Below is a small trained network, with its code and all its weights. Each question gives an input and a target symbol and asks what happens when units are switched off, that is, made to give their printed mean instead of their output.

import numpy as np


def w(rows, s, z=0):
    codes = np.array(rows[::2]) - 128.0
    scale = np.full(codes.shape[1], s)
    scale[-1] = z or s
    return codes * scale


def softmax(a):
    e = np.exp(a - a.max(-1, keepdims=True))
    return e / e.sum(-1, keepdims=True)


def log_softmax(a):
    a = a - a.max(-1, keepdims=True)
    return a - np.log(np.exp(a).sum(-1, keepdims=True))


def net(x, mask):
    ids = ['Λαβηξτψω'.index(c) for c in x.split()]
    T = len(ids)
    res = E[ids] + P[:T]
    u = 0
    for l in range(2):
        r = res
        for j in range(3):
            rows = slice(2 * j, 2 * j + 2)
            q, k, v = (r @ M[l][rows].T for M in (Q, K, V))
            z = softmax(np.where(np.tri(T) > 0, q @ k.T / 2**0.5, -1e9)) @ v
            o = O[l][rows]
            res = res + np.where(mask[u + j], z, o[:, -1]) @ o[:, :-1]
        u += 3
    return log_softmax(res[-1] @ U[:, :-1].T + U[:, -1])


Q, K, V, O = {}, {}, {}, {}
E = w([
[182,114,143,57,170],'Λ',
[99,158,126,195,203],'α',
[158,100,109,93,147],'β',
[143,125,155,92,153],'η',
[180,102,61,162,117],'ξ',
[157,105,136,94,157],'τ',
[5,77,164,177,76],'ψ',
[208,178,181,152,93],'ω',
],0.015)
P = w([
[76,219,31,81,137],'0',
[149,117,137,101,81],'1',
[153,107,155,103,85],'2',
[171,101,179,197,149],'3',
[142,78,200,198,152],'4',
[158,104,234,229,201],'5',
[143,61,236,188,174],'6',
[148,76,253,214,226],'7',
],0.007)
Q[0] = w([
[192,108,163,144,91],'L0H1',
[121,197,135,209,156],'L0H1',
[76,98,113,2,75],'L0H2',
[30,99,133,156,129],'L0H2',
[103,135,170,165,132],'L0H3',
[187,83,190,112,196],'L0H3',
],0.01)
K[0] = w([
[85,121,129,155,75],'L0H1',
[134,104,178,176,211],'L0H1',
[76,172,9,75,140],'L0H2',
[115,62,95,69,121],'L0H2',
[114,109,150,145,52],'L0H3',
[99,92,159,215,182],'L0H3',
],0.012)
V[0] = w([
[84,110,153,254,177],'L0H1',
[173,153,57,183,123],'L0H1',
[52,61,56,99,174],'L0H2',
[71,12,82,83,100],'L0H2',
[178,175,155,103,254],'L0H3',
[105,150,67,89,112],'L0H3',
],0.0081)
O[0] = w([
[122,9,75,121,33,137],'L0H1',
[137,180,29,206,118,126],'L0H1',
[134,195,156,208,226,2],'L0H2',
[194,106,150,206,203,22],'L0H2',
[133,254,226,157,94,130],'L0H3',
[141,203,76,71,167,92],'L0H3',
],0.006,0.0078)
Q[1] = w([
[112,201,203,146,73],'L1H1',
[80,144,174,101,106],'L1H1',
[167,196,33,54,247],'L1H2',
[167,116,81,100,70],'L1H2',
[149,254,67,18,190],'L1H3',
[159,173,250,137,54],'L1H3',
],0.0066)
K[1] = w([
[235,157,37,62,153],'L1H1',
[205,178,168,125,132],'L1H1',
[95,255,97,129,173],'L1H2',
[134,164,142,106,87],'L1H2',
[100,191,35,148,114],'L1H3',
[56,70,176,253,69],'L1H3',
],0.0078)
V[1] = w([
[41,112,69,141,107],'L1H1',
[35,120,162,139,135],'L1H1',
[251,169,71,41,158],'L1H2',
[37,137,217,133,93],'L1H2',
[208,146,200,2,195],'L1H3',
[188,167,68,101,89],'L1H3',
],0.007)
O[1] = w([
[164,98,89,115,132,64],'L1H1',
[212,123,149,53,168,98],'L1H1',
[55,24,254,162,113,186],'L1H2',
[120,214,74,51,111,255],'L1H2',
[192,82,221,42,125,221],'L1H3',
[138,37,81,165,35,194],'L1H3',
],0.0063,0.0024)
U = w([
[75,105,204,95,181,58],'Λ',
[110,210,67,108,173,255],'α',
[101,93,163,160,177,122],'β',
[116,143,146,105,162,72],'η',
[100,46,147,234,147,122],'ξ',
[141,129,154,151,162,129],'τ',
[254,113,84,123,161,94],'ψ',
[49,71,106,48,16,143],'ω',
],0.0052,0.0031)

Each question gives the input, a string of symbols that net reads in full, and the target symbol t.
The units are the heads (2 rows each of Q, K, V and O). Each row of codes is followed by its name. A weight is (code - 128) times the scale printed after its matrix; where a second scale follows, it is the last column's (O and U).
mask holds one flag per head, layer by layer. A switched-off head (its flag False) gives its mean, the last column of its rows in O, instead of its output. The means were averaged over made-up inputs and are rounded, as every weight is.
A unit's drop is (log p(t) with every unit on - log p(t) with that unit switched off) / (log p(t) with every unit on - log p(t) with every unit switched off).
The circuit of an input: a set's keep is (log p(t) with only the set's units on - log p(t) with every unit switched off) / (log p(t) with every unit on - log p(t) with every unit switched off). Starting from all 6 units, units are removed one at a time, each time the one whose removal leaves the highest keep (on an exact tie, the one counted first), for as long as the keep stays at least 0.8.
circuit, biggest first: the units of the circuit, biggest drop first
unit that matters most: the unit with the biggest drop
which heads matter: for each layer, one digit per head in row order, 1 if its drop is at least 0.15 and else 0, layers parted by /
drop when u is switched off: that unit's drop, to one decimal
input ψ ω ψ ψ Λ, target ψ: which heads matter	001 / 110
input ψ ω Λ, target ψ: circuit, biggest first	L0H2; L1H1; L0H3
input ψ ω η α, target ω: circuit, biggest first	L0H1; L0H2
input Λ τ ξ ω ψ, target α: circuit, biggest first	L1H2; L1H3; L0H1
input ω η ξ Λ ψ α, target ψ: which heads matter	101 / 110
input ψ Λ τ, target ψ: which heads matter	011 / 100
input ξ ω Λ, target ξ: which heads matter	110 / 011
input ψ Λ β ψ ξ, target ψ: circuit, biggest first	L1H1; L0H2; L1H2
input Λ ω ω ω ω, target ω: which heads matter	010 / 000
input Λ Λ η, target Λ: unit that matters most	L0H1
input α ω Λ, target α: which heads matter	111 / 001
input ω ψ Λ ω ω ψ ψ τ, target ψ: which heads matter	001 / 110
input Λ ξ ξ, target ξ: which heads matter	010 / 010
input ψ ξ ψ ψ ω β, target ψ: circuit, biggest first	L1H1; L1H2
input Λ Λ Λ τ, target Λ: unit that matters most	L0H1
input ψ ψ τ Λ α ψ α, target ψ: which heads matter	100 / 110
input η ψ ξ β, target ψ: drop when L0H3 is switched off	0.1
input α τ ψ ω ω Λ ω ξ, target ω: drop when L0H2 is switched off	0.9
input ξ β η, target ξ: drop when L0H1 is switched off	0.2
input β η Λ τ Λ, target Λ: drop when L0H1 is switched off	0.3
input α ω ω ω ω Λ, target ω: circuit, biggest first	L0H2
